Below are the code and all the weights of a small trained network. Each question names an input and a class and asks about switching units off, where a switched-off unit gives its printed mean instead of its output.

import numpy as np


def w(rows, s, z=0):
    codes = np.array(rows[::2]) - 128.0
    scale = np.full(codes.shape[1], s)
    scale[-1] = z or s
    return codes * scale


def f(y):
    return np.maximum(y, 0)


def log_softmax(a):
    a = a - a.max(-1, keepdims=True)
    return a - np.log(np.exp(a).sum(-1, keepdims=True))


def net(x, mask):
    res = np.array(x, float).reshape(1, 7) / 4 @ E
    y = f(res @ A[0][:, :-1].T + A[0][:, -1])
    res = res + np.where(mask, y, B[0][:, -1]) @ B[0][:, :-1]
    return log_softmax(res[-1] @ U[:, :-1].T + U[:, -1])


A, B = {}, {}
E = w([
[123,105,84,204,81],'x0',
[128,125,126,127,128],'x1',
[129,126,123,124,125],'x2',
[248,73,161,149,118],'x3',
[142,122,66,149,210],'x4',
[128,126,129,128,128],'x5',
[130,124,123,124,125],'x6',
],0.014)
A[0] = w([
[125,139,139,70,182,211],'neuron 1',
[65,141,83,176,108,123],'neuron 2',
[75,165,60,157,145,133],'neuron 3',
[121,106,98,200,55,130],'neuron 4',
[100,103,102,78,162,82],'neuron 5',
[73,163,124,93,116,87],'neuron 6',
[44,146,141,91,125,60],'neuron 7',
[183,117,216,90,72,144],'neuron 8',
[102,143,80,148,150,125],'neuron 9',
[114,146,110,110,92,116],'neuron 10',
[203,114,137,168,151,69],'neuron 11',
[160,158,139,66,108,122],'neuron 12',
[159,117,110,121,208,9],'neuron 13',
[79,118,190,118,16,92],'neuron 14',
[159,106,75,132,139,91],'neuron 15',
[32,159,105,88,122,199],'neuron 16',
[132,160,150,85,181,76],'neuron 17',
[133,128,135,78,248,105],'neuron 18',
[116,155,120,159,100,156],'neuron 19',
],0.015,0.011)
B[0] = w([
[165,69,104,127,30,210],'neuron 1',
[99,59,163,73,164,198],'neuron 2',
[73,86,151,68,178,208],'neuron 3',
[175,201,102,176,95,209],'neuron 4',
[110,143,170,119,174,153],'neuron 5',
[171,125,109,153,48,177],'neuron 6',
[177,97,101,141,24,183],'neuron 7',
[76,14,129,67,121,250],'neuron 8',
[117,102,157,98,171,175],'neuron 9',
[123,155,153,143,123,151],'neuron 10',
[136,246,115,178,122,186],'neuron 11',
[99,98,145,101,147,170],'neuron 12',
[158,68,101,129,5,156],'neuron 13',
[170,232,109,188,147,226],'neuron 14',
[114,165,150,122,158,156],'neuron 15',
[157,217,113,195,173,247],'neuron 16',
[104,157,125,129,190,162],'neuron 17',
[137,231,139,190,142,202],'neuron 18',
[129,95,139,93,114,169],'neuron 19',
],0.019,0.016)
U = w([
[128,130,91,166,7,250],'0',
[104,203,124,181,147,128],'1',
[29,58,162,76,117,45],'2',
],0.012,0.002)

Each question gives the input, the list of numbers given to net, and the class t.
The units are the neurons (one row each of A and B). Each row of codes is followed by its name. A weight is (code - 128) times the scale printed after its matrix; where a second scale follows, it is the last column's (A, B and U).
mask holds one flag per neuron, in row order. A switched-off neuron (its flag False) gives its mean, the last column of its row in B, instead of its output. The means were averaged over made-up inputs and are rounded, as every weight is.
A unit's drop is (log p(t) with every unit on - log p(t) with that unit switched off) / (log p(t) with every unit on - log p(t) with every unit switched off).
The circuit of an input: a set's keep is (log p(t) with only the set's units on - log p(t) with every unit switched off) / (log p(t) with every unit on - log p(t) with every unit switched off). Starting from the 12 units with the biggest drops (on a tie, the unit counted first), units are removed one at a time, each time the one whose removal leaves the highest keep (on an exact tie, the one counted first), for as long as the keep stays at least 0.8.
units of the circuit, in order: the units of the circuit, biggest drop first
k most important neurons: the k neurons with the biggest drops, biggest first
drop when u is switched off: that unit's drop, to one decimal
input [-7,1,-2,7,-3,6,7], class 2: units of the circuit, in order : [neuron 8]
input [-1,-3,-2,2,2,-3,0], class 0: 3 most important neurons : [neuron 16; neuron 14; neuron 3]
input [4,6,-6,6,2,7,2], class 1: 3 most important neurons : [neuron 1; neuron 11; neuron 7]
input [-4,-5,3,-1,0,3,-1], class 0: 3 most important neurons : [neuron 1; neuron 14; neuron 11]
input [7,-1,-2,-8,1,3,-6], class 2: 2 most important neurons : [neuron 2; neuron 3]
input [1,-1,3,-3,5,8,7], class 2: 3 most important neurons : [neuron 14; neuron 3; neuron 4]
input [4,-2,6,-5,-8,1,-8], class 1: 3 most important neurons : [neuron 14; neuron 16; neuron 1]
input [7,-5,8,5,1,-8,-7], class 1: 4 most important neurons : [neuron 1; neuron 7; neuron 11; neuron 8]
input [6,4,-8,0,-3,-6,-2], class 1: 2 most important neurons : [neuron 1; neuron 7]
input [0,3,-4,-8,0,-2,-8], class 0: 2 most important neurons : [neuron 7; neuron 6]
input [-8,4,7,3,4,-4,7], class 0: 2 most important neurons : [neuron 1; neuron 13]
input [1,8,6,-4,-6,-8,8], class 1: 2 most important neurons : [neuron 16; neuron 14]
input [1,4,-8,-8,7,6,1], class 2: 3 most important neurons : [neuron 3; neuron 2; neuron 14]
input [-7,-5,-5,5,4,-8,-6], class 0: units of the circuit, in order : [neuron 1]
input [-4,5,8,7,7,-7,2], class 0: drop when neuron 1 is switched off : 0.3
input [-2,-3,6,4,6,-2,3], class 0: drop when neuron 3 is switched off : 0.1
input [-7,4,-2,-5,-5,-6,6], class 0: drop when neuron 9 is switched off : 0.0
